Here is a tiny trained network, its code and every weight. The questions are about switching its units off for an input and a target symbol, where a switched-off unit gives its printed mean instead of its output.

import numpy as np


def w(rows, s, z=0):
    codes = np.array(rows[::2]) - 128.0
    scale = np.full(codes.shape[1], s)
    scale[-1] = z or s
    return codes * scale


def f(y):
    return np.maximum(y, 0)


def softmax(a):
    e = np.exp(a - a.max(-1, keepdims=True))
    return e / e.sum(-1, keepdims=True)


def log_softmax(a):
    a = a - a.max(-1, keepdims=True)
    return a - np.log(np.exp(a).sum(-1, keepdims=True))


def net(x, mask):
    ids = ['γζηθμσψ'.index(c) for c in x.split()]
    T = len(ids)
    res = E[ids] + P[:T]
    u = 0
    for l in range(2):
        q, k, v = (res @ M[l].T for M in (Q, K, V))
        z = softmax(np.where(np.tri(T) > 0, q @ k.T / 3**0.5, -1e9)) @ v
        res = res + np.where(mask[u], z, O[l][:, -1]) @ O[l][:, :-1]
        u += 1
        y = f(res @ A[l][:, :-1].T + A[l][:, -1])
        res = res + np.where(mask[u : u + 4], y, B[l][:, -1]) @ B[l][:, :-1]
        u += 4
    return log_softmax(res[-1] @ U[:, :-1].T + U[:, -1])


Q, K, V, O, A, B = {}, {}, {}, {}, {}, {}
E = w([
[153,119,78],'γ',
[180,170,253],'ζ',
[120,178,91],'η',
[105,100,180],'θ',
[175,75,48],'μ',
[10,142,114],'σ',
[107,85,102],'ψ',
],0.017)
P = w([
[152,191,223],'0',
[252,253,118],'1',
[224,211,151],'2',
[202,200,137],'3',
[192,165,157],'4',
[174,168,141],'5',
[166,134,134],'6',
[163,147,118],'7',
[165,133,104],'8',
[148,113,106],'9',
[131,113,90],'10',
[123,120,95],'11',
[115,112,68],'12',
[144,121,100],'13',
],0.0043)
Q[0] = w([
[111,148,249],'0.h0',
[187,200,187],'0.h0',
[247,124,168],'0.h0',
],0.014)
K[0] = w([
[31,97,50],'0.h0',
[64,148,1],'0.h0',
[145,17,71],'0.h0',
],0.0096)
V[0] = w([
[136,31,86],'0.h0',
[169,12,142],'0.h0',
[86,88,101],'0.h0',
],0.011)
O[0] = w([
[174,91,77,16],'0.h0',
[146,47,145,126],'0.h0',
[2,152,83,3],'0.h0',
],0.0083,0.0052)
A[0] = w([
[186,99,68,125],'0.n0',
[124,69,86,2],'0.n1',
[174,138,249,114],'0.n2',
[55,139,81,133],'0.n3',
],0.013,0.0053)
B[0] = w([
[68,171,59,232],'0.n0',
[211,99,115,152],'0.n1',
[80,149,55,254],'0.n2',
[162,172,250,150],'0.n3',
],0.012,0.0091)
Q[1] = w([
[124,172,126],'1.h0',
[198,96,181],'1.h0',
[255,186,129],'1.h0',
],0.0056)
K[1] = w([
[2,74,193],'1.h0',
[156,245,122],'1.h0',
[26,134,64],'1.h0',
],0.008)
V[1] = w([
[34,188,48],'1.h0',
[255,204,120],'1.h0',
[209,95,82],'1.h0',
],0.0088)
O[1] = w([
[227,36,101,247],'1.h0',
[253,149,150,151],'1.h0',
[146,86,254,141],'1.h0',
],0.0084,0.014)
A[1] = w([
[102,180,211,77],'1.n0',
[186,109,144,93],'1.n1',
[94,29,2,2],'1.n2',
[150,133,49,35],'1.n3',
],0.0082,0.002)
B[1] = w([
[2,30,160,140],'1.n0',
[112,124,113,181],'1.n1',
[86,67,168,250],'1.n2',
[72,228,84,213],'1.n3',
],0.0065,0.013)
U = w([
[77,176,153,35],'γ',
[208,210,251,248],'ζ',
[34,184,247,236],'η',
[2,84,170,3],'θ',
[93,24,126,167],'μ',
[73,127,200,35],'σ',
[145,173,202,38],'ψ',
],0.0056,0.0062)

Each question gives the input, a string of symbols that net reads in full, and the target symbol t.
The units are the heads (3 rows each of Q, K, V and O) and the neurons (one row each of A and B). Each row of codes is followed by its name. A weight is (code - 128) times the scale printed after its matrix; where a second scale follows, it is the last column's (O, A, B and U).
mask holds one flag per unit, layer by layer, with each layer's heads first. A switched-off unit (its flag False) gives its mean, the last column of its rows in O or B, instead of its output. The means were averaged over made-up inputs and are rounded, as every weight is.
A unit's drop is (log p(t) with every unit on - log p(t) with that unit switched off) / (log p(t) with every unit on - log p(t) with every unit switched off).
The circuit of an input: a set's keep is (log p(t) with only the set's units on - log p(t) with every unit switched off) / (log p(t) with every unit on - log p(t) with every unit switched off). Starting from all 10 units, units are removed one at a time, each time the one whose removal leaves the highest keep (on an exact tie, the one counted first), for as long as the keep stays at least 0.8.
circuit, biggest first: the units of the circuit, biggest drop first
k most important neurons: the k neurons with the biggest drops, biggest first
top k neurons in layer l: the k neurons of layer l with the biggest drops, biggest first
drop when u is switched off: that unit's drop, to one decimal
input ζ μ η, target μ: circuit, biggest first : (0.n2; 1.h0; 0.h0)
input σ θ η μ σ η μ γ μ γ η, target ζ: 4 most important neurons : (0.n3; 0.n2; 0.n0; 1.n2)
input μ μ μ η μ μ μ ψ μ μ ζ ζ ψ, target ζ: circuit, biggest first : (0.n1; 0.h0; 1.h0; 1.n2)
input ζ ψ ψ μ μ ζ ψ μ μ η ψ η γ, target ζ: circuit, biggest first : (0.h0)
input μ σ μ μ ψ γ μ μ μ η η, target ζ: circuit, biggest first : (0.n2; 0.n0; 1.n2)
input μ ζ ζ μ γ ζ, target μ: 3 most important neurons : (0.n2; 0.n0; 0.n3)
input μ ζ μ μ, target ζ: 2 most important neurons : (0.n1; 1.n2)
input ψ σ σ, target η: 4 most important neurons : (0.n3; 1.n0; 0.n2; 0.n0)
input μ μ ζ ψ, target ζ: 3 most important neurons : (0.n1; 1.n2; 0.n0)
input μ ψ μ ζ μ μ μ μ σ, target ζ: 2 most important neurons : (0.n0; 1.n2)
input μ μ ζ μ, target ζ: top 2 neurons in layer 0 : (0.n1; 0.n2)
input σ ζ σ ζ η ζ ζ ζ, target γ: 3 most important neurons : (0.n2; 0.n3; 1.n3)
input σ θ ζ, target γ: drop when 1.h0 is switched off : 0.4
input ζ σ μ ζ η μ μ ζ μ γ ζ, target μ: drop when 0.n3 is switched off : 0.1
input ζ μ μ ζ μ μ μ σ μ μ ζ μ γ, target ζ: drop when 0.n0 is switched off : 0.2
input γ ζ η ζ σ μ μ μ σ, target ζ: drop when 0.n2 is switched off : 0.0
